Below is a small trained network, with its code and all its weights. Each question gives an input and a class and asks what happens when units are switched off, that is, made to give their printed mean instead of their output.

import numpy as np


def w(rows, s, z=0):
    codes = np.array(rows[::2]) - 128.0
    scale = np.full(codes.shape[1], s)
    scale[-1] = z or s
    return codes * scale


def norm(h):
    return h / np.sqrt((h * h).mean(-1, keepdims=True) + 1e-5)


def f(y):
    return y / 2 * (1 + np.tanh(0.7978845608 * (y + 0.044715 * y**3)))


def log_softmax(a):
    a = a - a.max(-1, keepdims=True)
    return a - np.log(np.exp(a).sum(-1, keepdims=True))


def net(x, mask):
    res = np.array(x, float).reshape(1, 7) / 4 @ E
    u = 0
    for l in range(3):
        y = f(norm(res) @ A[l][:, :-1].T + A[l][:, -1])
        res = res + np.where(mask[u : u + 4], y, B[l][:, -1]) @ B[l][:, :-1]
        u += 4
    return log_softmax(norm(res)[-1] @ U[:, :-1].T + U[:, -1])


A, B = {}, {}
E = w([
[96,40,109,126,91,141,113,107,181,210,189,69],'x0',
[197,170,106,158,161,154,163,177,110,96,190,1],'x1',
[98,213,184,78,113,82,202,83,235,102,167,133],'x2',
[148,189,86,99,91,155,138,118,90,178,94,130],'x3',
[35,113,12,137,136,82,180,87,117,76,122,103],'x4',
[117,164,69,95,167,128,54,168,184,105,126,127],'x5',
[110,142,153,183,172,154,133,100,161,133,56,84],'x6',
],0.0066)
A[0] = w([
[137,202,68,85,57,185,149,126,111,181,70,118,43],'0.n1',
[107,127,220,241,9,79,190,94,27,138,132,105,3],'0.n2',
[131,68,159,211,159,45,105,162,173,44,155,161,207],'0.n3',
[118,120,111,39,89,136,122,145,58,87,254,181,42],'0.n4',
],0.006,0.0029)
B[0] = w([
[73,57,169,149,5,117,150,206,222,38,141,101,177],'0.n1',
[125,176,80,92,129,34,27,152,172,132,137,115,219],'0.n2',
[137,133,116,122,18,130,141,159,129,114,100,118,252],'0.n3',
[28,154,229,158,216,107,171,181,100,172,111,86,224],'0.n4',
],0.011,0.003)
A[1] = w([
[62,175,186,234,117,150,102,31,136,106,66,56,84],'1.n1',
[157,168,163,88,160,78,254,87,254,123,183,170,3],'1.n2',
[147,217,96,123,153,191,110,100,86,119,228,18,61],'1.n3',
[90,30,126,98,134,155,112,71,192,226,206,52,48],'1.n4',
],0.0058,0.0034)
B[1] = w([
[67,56,196,65,146,155,110,186,70,77,134,83,192],'1.n1',
[175,58,10,206,144,183,55,198,7,220,34,148,255],'1.n2',
[104,120,182,198,159,44,164,26,162,142,120,176,222],'1.n3',
[155,255,132,99,125,175,117,167,44,19,115,165,243],'1.n4',
],0.0098,0.0031)
A[2] = w([
[253,115,210,51,160,165,118,141,170,189,113,140,3],'2.n1',
[97,129,154,108,189,142,78,153,165,120,82,91,218],'2.n2',
[47,113,137,86,128,168,76,80,139,145,113,229,47],'2.n3',
[121,149,118,213,101,132,137,196,158,116,150,77,187],'2.n4',
],0.0072,0.0019)
B[2] = w([
[63,64,28,55,162,148,156,95,144,52,106,64,195],'2.n1',
[67,194,167,112,76,73,98,117,69,251,205,149,210],'2.n2',
[229,118,175,170,192,138,174,91,186,123,186,88,229],'2.n3',
[148,94,161,123,114,145,117,96,189,156,116,195,253],'2.n4',
],0.011,0.0042)
U = w([
[153,73,52,226,172,183,118,170,71,211,63,173,143],'0',
[106,96,174,142,1,152,177,196,222,80,94,137,206],'1',
[180,129,183,201,220,107,209,13,169,119,130,150,237],'2',
[12,149,217,94,174,124,141,155,75,172,134,111,64],'3',
[149,247,127,97,113,174,155,120,66,13,100,188,229],'4',
[31,83,41,52,191,133,203,91,150,59,80,94,8],'5',
[138,195,74,107,124,27,36,129,193,152,159,152,44],'6',
],0.0099,0.0013)

Each question gives the input, the list of numbers given to net, and the class t.
The units are the neurons (one row each of A and B). Each row of codes is followed by its name. A weight is (code - 128) times the scale printed after its matrix; where a second scale follows, it is the last column's (A, B and U).
mask holds one flag per neuron, layer by layer. A switched-off neuron (its flag False) gives its mean, the last column of its row in B, instead of its output. The means were averaged over made-up inputs and are rounded, as every weight is.
A unit's drop is (log p(t) with every unit on - log p(t) with that unit switched off) / (log p(t) with every unit on - log p(t) with every unit switched off).
The circuit of an input: a set's keep is (log p(t) with only the set's units on - log p(t) with every unit switched off) / (log p(t) with every unit on - log p(t) with every unit switched off). Starting from all 12 units, units are removed one at a time, each time the one whose removal leaves the highest keep (on an exact tie, the one counted first), for as long as the keep stays at least 0.8.
units of the circuit, in order: the units of the circuit, biggest drop first
most important unit: the unit with the biggest drop
k most important neurons: the k neurons with the biggest drops, biggest first
drop of u: that unit's drop, to one decimal
input [-2,-8,-5,-7,1,4,-3], class 2: units of the circuit, in order : (2.n3)
input [6,5,-1,2,-8,5,6], class 5: 2 most important neurons : (2.n1 0.n4)
input [-6,-8,-6,-2,6,-8,-6], class 2: 4 most important neurons : (2.n3 1.n2 1.n4 2.n2)
input [8,-7,-2,5,-1,7,-4], class 4: units of the circuit, in order : (1.n4 0.n2)
input [7,5,2,7,5,-3,-6], class 1: 3 most important neurons : (0.n1 2.n4 2.n2)
input [8,6,5,-3,5,-1,-3], class 4: 2 most important neurons : (1.n4 2.n3)
input [0,-4,-7,-8,4,6,1], class 1: 2 most important neurons : (0.n3 1.n2)
input [8,-8,-7,-6,5,-8,-6], class 2: 4 most important neurons : (2.n3 1.n2 0.n1 1.n1)
input [3,-2,-2,-1,-4,-3,5], class 3: 3 most important neurons : (2.n2 1.n1 1.n2)
input [-3,5,5,5,5,-3,-5], class 0: units of the circuit, in order : (1.n2 0.n3)
input [3,-3,4,6,7,-7,8], class 3: 4 most important neurons : (1.n1 0.n3 2.n2 2.n1)
input [0,-2,5,4,1,4,0], class 0: 3 most important neurons : (1.n2 0.n3 0.n2)
input [6,1,8,4,2,7,5], class 0: 3 most important neurons : (1.n2 0.n2 0.n4)
input [1,-1,4,-5,1,3,-3], class 1: most important unit : 0.n3
input [8,-6,7,5,6,-4,1], class 4: units of the circuit, in order : (1.n4 0.n3)
input [-5,-2,0,4,0,-5,6], class 3: 2 most important neurons : (1.n1 0.n3)
input [6,-5,-5,-1,2,-7,3], class 6: units of the circuit, in order : (0.n2 1.n2)
input [3,-2,6,-5,-3,-2,5], class 0: 3 most important neurons : (1.n2 0.n4 0.n1)
input [-4,-6,-5,-2,-4,4,-7], class 3: 4 most important neurons : (0.n4 1.n2 1.n3 2.n4)
input [-8,2,6,-8,5,-7,-5], class 1: units of the circuit, in order : (0.n3)
input [4,-3,3,-5,-1,-4,-6], class 3: drop of 0.n4 : 3.3
input [1,1,-4,-4,-1,6,-8], class 3: drop of 0.n4 : 1.2
input [-4,-7,7,-1,-7,-6,-6], class 0: drop of 1.n2 : 1.5
